Table B holds the same points as the rows below and some others, measured another way and shuffled. Each row below is followed by which row of B it is.
B:
0: [  48  108   58   57  -84  170 -393   37  -12 -284  -88  -65  -88  173
  346  -49 -145  -60  135  -98  360]
1: [-298 -123  362  -11  115  425  186 -115  101 -161 -322   80 -205 -148
 -186 -135  426   -9 -260  182  258]
2: [  98  110  134 -143  -64 -127  240 -349 -220  123 -213 -202  221  449
  -38  -45 -153  -59 -244  164 -209]
3: [  65   16  -86 -187  -59 -191  232 -155 -223  163   70 -117  120  362
 -191  138 -291  -62 -183  -33 -280]
4: [-174 -153   90   15  150   96  618 -149  -77  306  -60 -101 -142  186
 -618 -101  278  -20 -194  105 -336]
5: [-337 -167  464 -234   82   97  599 -236  -97   53 -318  114   71    0
 -456    1  310  -71 -547  232 -192]
6: [ -56   46  139   -9  -33  303 -249  -83  132 -275 -196   41 -231 -124
  147  -56   69   -9  -13   31  348]
7: [ -82  -21  147  124  208  107  563 -256 -130  199  -83 -134   49  544
 -435 -256  259   63 -295  274 -123]
8: [ -52   51  120   -7  -96   46 -194   33    5 -225  -44   79 -106   55
   91   22 -105  -75   40  -94  120]
9: [  90  100  -71   90  -98   18 -265   68  -40 -117   58  -82 -132  230
  146  -14 -216  -75  227 -169   86]
10: [ 163  139  -95  -33 -132   68 -368  -47  -72 -155  -51 -168  -49  222
  337   21 -309  -61  138 -122  224]
11: [  62   84 -102  401   11  232 -273  156   92  -68   52 -169 -399  205
   56 -262   74  -27  516 -178  154]
12: [-195 -134  203 -174   45   44  553 -243  -56  209 -187   -1  -80  -12
 -518   15  198  -56 -331  145 -339]
13: [-171  -21  452 -180 -239    4  -47  -56  -51 -130 -456    2  -61 -252
  108   43   33 -256   30  -84 -166]
14: [ 105  104 -101  -86   -1 -134  302 -333  -20  172   67  -29  -50  271
 -362    0 -120   70 -214  164 -303]
15: [ 275  124 -285 -103   -2   87 -164 -181 -269   24   31 -385  182  639
  304   31 -419   14  -99  -15  298]
16: [-249 -127  313 -232  -68   82  358 -199   52   66 -314   90 -185 -334
 -385   69  214 -108 -242   82 -301]
17: [ -75  -71    1 -148    0  310 -133   -5   -7 -161 -106  -52 -151  -56
   83   92  -39  -34 -123  -58  340]
18: [  41  -45 -140 -209  -40  123  -80  -38 -166  -10  -13 -180   10  163
   97  176 -267  -69 -114 -125  160]
19: [-169 -136   56 -136   -2   28  164   83 -145   13   38   18  -37  108
 -205  147  -75 -114 -134 -144  -74]
20: [  92  173   37 -117 -267   38 -549  -61  157 -346 -121  106 -244 -258
  340  119 -279  -70  178 -123  177]
21: [-109  -10  -60   -2   52   34   92   -8  118 -102  243  258 -252   31
 -371   75  -13   68 -140   -4   -5]
22: [ 156  202  135 -229 -205 -175  -40 -381  -80  -40 -245  -75  134  175
  130   45 -277  -63 -177  134 -170]
23: [ -24 -156 -314 -249   59  248 -122  117 -157  -64  199 -117  -74  133
   37  296 -302  -21 -180 -225  377]
24: [-196  -33  213   27   32   68  179  -32   78 -108   -9  214 -190  -13
 -320  -37  163  -18 -127   48  -62]
25: [ 175   13 -471    2   63  176 -257  101 -121  -31  336 -213 -118  422
  113  115 -384   50   75 -217  366]
26: [ -66 -146 -298   58  107  244   46  163   31   91  254  -71 -386   21
 -308   74  -11   12  111 -212   81]
27: [  24  -26 -206  209   34  222 -199  217  -42  -22  141 -187 -282  244
   36  -71  -70  -49  340 -259  191]
28: [-219 -132  214  210   54  423  -72  192   43 -119 -224 -101 -343  -71
    2 -182  326 -115  245 -139  250]
29: [ 160  151  -44  -35 -244 -104 -288  -58   -8  -59  -74 -102 -152   41
  178   44 -298 -118  264 -160 -132]
30: [-267 -109  380  -13  150  168  560 -218  -63   88 -261   21   -8  167
 -437 -167  390  -19 -377  252 -126]
31: [-173 -200   38 -174   18  278   17  129 -173  -42 -117 -144  -67   22
   28  146  -28 -142 -100 -188  221]
32: [-318 -157  306 -222  -10  162   64   57  -12 -246 -123  246  -80 -200
 -124  165   85 -100 -301  -42  150]
33: [ 403  197 -672   64  -15  -17 -419   15  -89  -18  491 -229 -110  589
  198  107 -623  109  210 -208  268]
34: [-107   52  288   96  -17  145  -81  -26  -10 -223 -181   42  -56  169
   77 -143  100  -62  -14   40  185]
35: [-188   11  223  -26  -42  103   18  -90  246 -214  -72  321 -343 -311
 -283    3  169    8  -95   69  -34]
36: [-220 -119  440 -193    2  131  456 -270 -163  113 -481 -125   89   44
 -219  -62  255 -134 -350  190 -186]
37: [-124  -28   59   31   39  257   -9  -50  186 -125  -47  109 -368 -169
 -209  -45  166   29  -14   23  122]
38: [ 272  169 -327  237    8  125 -345   45 -124  -42  174 -333  -79  604
  284 -131 -309   20  309 -151  309]
39: [  98  108  -20   39  -64  137 -291  -24  -58 -166  -73 -144  -62  246
  269  -48 -169  -41  111  -73  267]
40: [-143  -35  311 -222  -56  -36  420 -347    0   99 -300   57  -36  -92
 -367   15  138  -60 -341  204 -351]
41: [-194  -77  218   32  208  252  385 -159  -61  -18 -104   10   -7  310
 -311 -156  284   50 -373  228  150]
42: [ 208  182 -163 -112 -243  -91 -472  -35    4 -198   51  -33 -120   50
  314  155 -470  -69  198 -195   80]
43: [-228 -229   76  -52  162  454    4  193 -216 -135  -98 -164    1  234
  100   30   89  -93 -180 -129  531]
44: [  10  163  166  211  -12   18  -23 -135   97 -129  -49   71 -160  231
  -96 -222   82   28   80  112  -17]
45: [ -15   25  101  207 -113  110 -164  126  -27  -19 -163 -183 -255   70
   87 -157   45 -162  437 -214  -58]
46: [ -16  -42 -264  -85  -54  161 -288  141  133 -157  240  107 -395 -210
  -68  214 -209    3  113 -252  188]
47: [  35   69  -62  -93 -127  147 -372  -12  111 -253  -11   61 -241 -132
  174  115 -198  -27   66 -118  249]
48: [-263 -144  291 -251  118  164  411 -189  -95  -56 -159  133   75   66
 -320   73  171  -12 -579  198   66]
49: [  60  119   83  128  -16  187  -71 -182   55  -61 -193 -139 -177  168
   49 -208   81    3   89   95  109]
50: [  12   91    7  116   31  123   49 -170  135  -32  -15   15 -274   90
 -208 -148  100   60   26   99   -5]
51: [ -74  -43  161 -206  -31  -82  331 -185 -212  118 -138  -77  133  245
 -207   74  -76 -101 -293   63 -239]
52: [  63   70 -230 -131   11  137 -277  -50   81 -267  248  146 -158   86
   44  175 -281  100 -174  -37  383]
53: [ 256  130 -396   79  -56   18 -326   48  -86  -18  252 -222 -133  414
  173   36 -413    5  260 -215  155]
54: [-108   91  234  -38  -55    9  -14 -145  150 -244  -58  284 -165  -74
 -152  -14   46   15 -154  119   -2]
55: [-355 -209  283  -23  204  361  313   18  -22 -121 -111  115 -107   49
 -311  -50  357   -3 -363  104  265]
56: [ -16  -36 -118 -284  -32   -2  208 -230   40   89   56   67 -167 -104
 -352  210 -140   31 -283   45 -177]
57: [-256 -205   24 -174  112  432   42   38  101 -151  -37  113 -312 -285
 -203  142  160   10 -254  -34  347]
58: [ -52   48   44  -27  -32  221 -184  -91  198 -231  -59  139 -315 -191
  -30    9   34   30  -26   21  218]
59: [-190 -153   37   -6   92  241  272  -33   70   85  -43    9 -330 -116
 -418  -11  235  -16  -74  -10  -64]
60: [-135 -103  222   53   37   16  463  -70 -215  253 -212 -215    4  315
 -321 -146  184 -141  -30   11 -349]
61: [  23   16   13 -318 -161  -11  -46 -195  -23  -46 -126   -4  -69 -130
   -1  211 -232  -70 -169  -26  -76]
62: [-195 -181  -27 -194  -11  312 -106  112   74 -161  -12   96 -324 -345
  -97  219    6  -59  -87 -180  249]
63: [-279  -77  456 -108    4   49  384 -175  -15  -42 -282  158  -36  -53
 -333  -49  273  -81 -311  162 -196]
64: [ 340  234 -337   41  -43   90 -455 -104 -127 -143  125 -282   41  583
  442  -16 -465   55  109  -63  425]
65: [-487 -261  616 -216   11  249  287   58 -107 -184 -425  155    7 -229
 -154   54  347 -209 -363   13   76]
66: [-164 -207 -105    4  115  366  -59  268 -102  -80   98  -99 -206   97
  -36   88   14  -67   20 -249  359]
67: [-137 -131   18  -88   38  377 -144  109  -53 -164  -93  -89 -166  -23
  109   75   11  -68  -53 -139  407]
68: [ 175  228 -174   52 -168  -89 -443  -27  167 -257  196  147 -276   32
  119   58 -336   30  226 -122   72]
69: [ 169   77 -476 -144  -44   76 -344  -17  129 -155  395   97 -301   -4
  -19  261 -428  114  -15 -157  253]
70: [-615 -320  724   76  198  409  629   23   36  -42 -462  166 -209 -221
 -556 -240  815 -121 -307  178  -41]
71: [  70   -5 -271   16   57   47  -88  111 -176  -29  298 -104  -16  476
  -10   93 -300    6   -2 -172  199]

[-208  -30   27  -68  -48 -207  -47    1  129  -38  100   47 -100   14
 -178   20   85 -152  147 -130 -129   70  -18   -8  -57   -6]
46
[  21   -7 -170   21   16   -8   48   44  -95   80  156  -76  157  -89
  154    3   82  -71    8   47   26  302  213 -150   12 -133]
50
[-109   67  -10    1   90   55  145   93  -88   36  286 -200  101  -83
  175 -283  224  -43    4  101  -71  115  138  -78 -216 -146]
2
[-165  100   42   16  -60  -84   63   20   57  -96   64 -182 -149  -95
   61 -138  191  102   65  -37  -36  -38   -5  -43 -103  -90]
48
[-310   90  -13   13  -49 -195  -13   32  -51 -159   84  -41  -97  -64
   59  -30  116   72   53 -199  -91  -37  -43   -1 -101   27]
31
[  41  140  -68   24  -39  -52  -16   12 -103   98   56  -95   55  -86
  119   39   60  112   45   98  -18  148  184 -153  -24    5]
61
[-238  191 -141   79   51  -15   76  172 -378  -10  276 -124  213 -131
  395  -75   85  107  -59   -7  -53  136  200 -157 -182    6]
1
[ 352 -329  269   56  -79  -66   19 -469  509 -104 -638  132 -423   72
 -429   40  -98  -30   74  278  164 -458 -430  129  280    8]
56
[ 285 -248  210  185   41   13   74 -458   97 -184 -646  170 -220   34
  -75    7 -219  150 -127  335  195 -629 -455  129  212  164]
67
[ -94   29  -77  -22  129  -12   34   78 -239  135  297   20  274  -10
  125  -86   41 -154    2  102 -136  203  196 -105 -176   32]
29
[-109  -20  -50    0  114   -1   73   56 -166   66  236   -3  197  -22
  116 -116   57 -155   -7   86  -88  126  115  -74 -149  -21]
9
[-117   46  -36    4  101  -17   52   55 -194   58  223  -21  177  -28
  138 -114   66  -74   -4   79 -105   97  122  -76 -168   22]
8
[  65   -1  -48   66  -43   36   95   16    4   61    9 -107   19  -91
  115   10   40  -15   29  187   84  107  110 -162   25 -126]
71
[ -54    7  -31  -38   54  -57   28    1  -11   51  179  -60   63  -29
    7 -123  143  -86   50   21  -94  155  109  -48 -103  -65]
54
[ 376 -297  210   97   73    0   33 -491  212  -88 -572  178 -194   79
 -228  -38 -150   33  -68  333  134 -480 -386  152  216  115]
47
[ 124   98 -125   68  -53   36   99  -41   27  -22    9 -315  -51 -189
  226 -141  256  225  -21   41  126  184  162 -105   59 -256]
15
[-143  -67  -63   18  -95 -137    0   41   58  -21   25   58  -37  -31
  -37  162  -26 -148  100  -38    9  116   23 -114   49  -44]
26
[ 104  147 -178   12   49  -48  -59  -13 -264  149  122  -50  235  -82
  197   34   50  114  -16   66  -48  293  287 -141  -16   44]
20
[ 152  -46  -39   27  -20   70  104    4   83  137   44 -116   40  -69
   40  -27   70 -105   57  249   74  180  151 -169   22 -175]
14
[ -76   -1   57   -7   13   19  109   73   32   80  162  -83   20  -27
   16 -114   87 -146   77  183  -56   40   74 -114 -147  -82]
3
[  25   98  -72   54  -89  -85   -1  -41   -3  -25  -59 -132  -77 -116
  109   35   99  174   34    3   54   87   83  -99   57  -63]
18
[-222 -141 -169  -31  108 -112   24   35 -117  -55  261   86  196  -17
   60  -53   85 -255   -8 -183  -83  259   76   -1  -55  -81]
11
[ -24   35  -76   27  -63 -151  -69  -51  -54    3  -53   46   -5  -42
   17  153  -26   48   50  -25  -11   89   59  -87   61   61]
16
[ -71  -26 -186   44  -41  -98   -2   20  -87  -21   63   -5   86  -90
  127  118   25  -40   12  -80   45  242  124 -115   79  -81]
60
[ -99    4  -16   23  134   18  106   -2 -154  -22  178  -72  124  -47
  161 -228  126  -31  -51   73  -66   11   42  -12 -160  -40]
39
[ -35  -72  -47 -107   57 -105  -10  -32  104   68  204  -25   46   -1
 -133 -122  187 -202  100  -55 -123  257  115   -7  -64 -116]
68
[  59  -18 -203   32   29  -49   16  -74  -79  -25   54  -99  100 -115
  167  -42  147   64  -44  -84   54  267  144  -47   83 -148]
49
[-208  109   -8   31  -44 -143  -25   58 -135  -22   68   21    2  -39
   78   79  -15   37   57  -19  -81  -13   39  -98  -92  110]
62
[ 117  -52 -221    0   22  -32    9  -49  -28   59  101  -84  139 -101
  107   -5  138  -42   -1  -35   49  385  220  -95  103 -187]
44
[  67   84 -105   51  -71  -32   20    1  -35   53    4 -130   12 -114
  136   57   72  104   37   80   61  180  167 -160   51  -91]
51
[ -87   43  -32   36  -54  -83   10   39  -51   26   42   -7   13  -49
   55   88  -10  -23   64   61  -13   65   77 -134  -26   13]
19
